C: [ 92.0  11.3  68.8  72.1 -16.9  35.8  14.8 -35.0  -6.8 -76.8]
F: [ 28.5  51.7  -9.2  57.7 -44.4 -36.4 -35.5  17.8  60.5 -29.4]
V: [ 93.4   1.3  76.3  65.5  -9.5  46.7  23.2 -42.0 -20.9 -77.0]
T: [ 69.4  18.9  43.6  62.2 -20.4  16.0   2.0 -20.9   8.5 -59.4]
B: [  0.9 -50.0  29.8 -36.6  39.9  49.6  40.4 -31.8 -65.2   3.9]
R: [ -3.7 -50.5  26.6 -39.7  40.9  48.0  40.2 -29.2 -64.4   8.9]
E: [  7.5 -47.8  35.8 -29.5  38.4  50.1  41.5 -31.3 -63.1  -0.7]
Z: [ -6.9  45.5 -34.7  28.1 -37.0 -47.9 -39.4  29.6  60.2   0.6]
M: [ -3.3  50.1 -31.7  34.4 -40.0 -50.0 -40.9  31.9  64.7  -2.6]
Q: [-84.0 -14.2 -56.3 -69.1  17.6 -25.8  -8.8  28.3  -0.6  71.2]
U: [ 53.4  26.2  24.4  56.5 -25.4  -0.5  -8.8  -7.9  22.6 -47.1]
shift -1: [-20.9]  [-21.0]
shift -1: [-50.5]  [-50.6]

kura: [ 24.7  18.0  -1.9 -34.2  31.7  24.3  36.6 -39.3 -36.6 -70.9]
Fuma: [-47.9 -38.0  57.5  33.1  33.2 -55.3 -40.8  42.0  35.3 -32.3]
lavi: [-34.2 -36.3  66.7  33.9  43.7 -44.3 -38.6  28.0  44.8 -19.0]
zani: [-38.5 -25.4  60.9  34.2  47.2 -42.5 -38.9  29.7  38.5 -25.1]
ses: [ 33.3  25.4 -55.2 -30.8 -45.9  39.0  39.4 -36.3 -32.2  33.8]
Didu: [ 36.4  34.5 -66.9 -30.2 -41.9  55.3  45.7 -33.2 -33.2  27.6]
Lonid: [-24.0   0.4 -11.7  33.4 -52.5 -32.8 -19.3  43.1  33.7  81.2]
shift -1: [ 55.3  45.7 -33.2 -33.2]  [ 55.2  45.6 -33.3 -33.3]
shift -1: [34.2 47.2]  [34.1 47.1]
shift -1: [-45.9]  [-46.0]

